Below are the code and all the weights of a small trained network. Each question names an input and a class and asks about switching units off, where a switched-off unit gives its printed mean instead of its output.

import numpy as np


def w(rows, s, z=0):
    codes = np.array(rows[::2]) - 128.0
    scale = np.full(codes.shape[1], s)
    scale[-1] = z or s
    return codes * scale


def f(y):
    return np.maximum(y, 0)


def log_softmax(a):
    a = a - a.max(-1, keepdims=True)
    return a - np.log(np.exp(a).sum(-1, keepdims=True))


def net(x, mask):
    res = np.array(x, float).reshape(1, 4) / 4 @ E
    y = f(res @ A[0][:, :-1].T + A[0][:, -1])
    res = res + np.where(mask, y, B[0][:, -1]) @ B[0][:, :-1]
    return log_softmax(res[-1] @ U[:, :-1].T + U[:, -1])


A, B = {}, {}
E = w([
[39,203,155,133,78,246],'x0',
[129,30,129,216,168,214],'x1',
[73,132,220,218,175,47],'x2',
[122,116,129,137,105,114],'x3',
],0.012)
A[0] = w([
[137,174,136,97,154,53,255],'n0',
[162,62,175,190,196,97,108],'n1',
[98,151,137,172,98,205,171],'n2',
[254,72,119,67,200,87,236],'n3',
[26,176,201,184,165,125,68],'n4',
[128,68,159,206,219,152,131],'n5',
[197,77,41,112,164,87,171],'n6',
[129,47,117,170,169,208,197],'n7',
[65,153,219,156,153,106,76],'n8',
[87,199,209,185,181,124,99],'n9',
[120,122,142,125,167,75,133],'n10',
[129,110,165,154,192,101,211],'n11',
[183,124,175,190,189,42,134],'n12',
[90,224,77,59,70,124,240],'n13',
],0.011,0.0061)
B[0] = w([
[161,122,227,35,61,43,206],'n0',
[143,231,113,232,44,187,195],'n1',
[154,40,111,152,199,219,196],'n2',
[140,116,105,140,46,46,250],'n3',
[147,79,58,125,39,114,201],'n4',
[99,130,74,234,52,176,206],'n5',
[116,68,16,104,49,82,222],'n6',
[23,95,107,163,161,214,218],'n7',
[125,64,123,37,57,48,184],'n8',
[166,103,79,76,1,32,193],'n9',
[100,193,208,72,150,78,164],'n10',
[90,181,122,232,105,81,182],'n11',
[92,238,141,197,129,109,201],'n12',
[198,156,188,118,28,246,229],'n13',
],0.0083,0.019)
U = w([
[171,87,129,88,84,53,191],'0',
[140,245,147,169,94,153,215],'1',
[106,57,48,158,113,79,3],'2',
[125,75,120,135,183,161,208],'3',
[111,205,214,130,135,32,20],'4',
],0.012,0.0026)

Each question gives the input, the list of numbers given to net, and the class t.
The units are the neurons (one row each of A and B). Each row of codes is followed by its name. A weight is (code - 128) times the scale printed after its matrix; where a second scale follows, it is the last column's (A, B and U).
mask holds one flag per neuron, in row order. A switched-off neuron (its flag False) gives its mean, the last column of its row in B, instead of its output. The means were averaged over made-up inputs and are rounded, as every weight is.
A unit's drop is (log p(t) with every unit on - log p(t) with that unit switched off) / (log p(t) with every unit on - log p(t) with every unit switched off).
The circuit of an input: a set's keep is (log p(t) with only the set's units on - log p(t) with every unit switched off) / (log p(t) with every unit on - log p(t) with every unit switched off). Starting from the 12 units with the biggest drops (on a tie, the unit counted first), units are removed one at a time, each time the one whose removal leaves the highest keep (on an exact tie, the one counted first), for as long as the keep stays at least 0.8.
circuit, biggest first: the units of the circuit, biggest drop first
k most important neurons: the k neurons with the biggest drops, biggest first
drop when u is switched off: that unit's drop, to one decimal
input [-5,5,5,-1], class 1: circuit, biggest first => n1
input [-5,1,1,4], class 1: circuit, biggest first => n1, n12
input [7,-4,1,-4], class 0: 2 most important neurons => n1, n12
input [-1,7,3,2], class 1: 2 most important neurons => n1, n6
input [8,6,1,1], class 2: 3 most important neurons => n4, n9, n13
input [0,-1,8,6], class 4: 4 most important neurons => n12, n6, n11, n10
input [7,0,7,-1], class 0: 2 most important neurons => n9, n8
input [-1,1,5,-7], class 1: 2 most important neurons => n1, n5
input [1,-4,-6,6], class 1: 2 most important neurons => n13, n8
input [2,-8,-8,8], class 1: drop when n13 is switched off => 2.0
input [-6,5,2,-1], class 1: drop when n1 is switched off => 0.6
input [0,0,7,-6], class 4: drop when n2 is switched off => 0.2
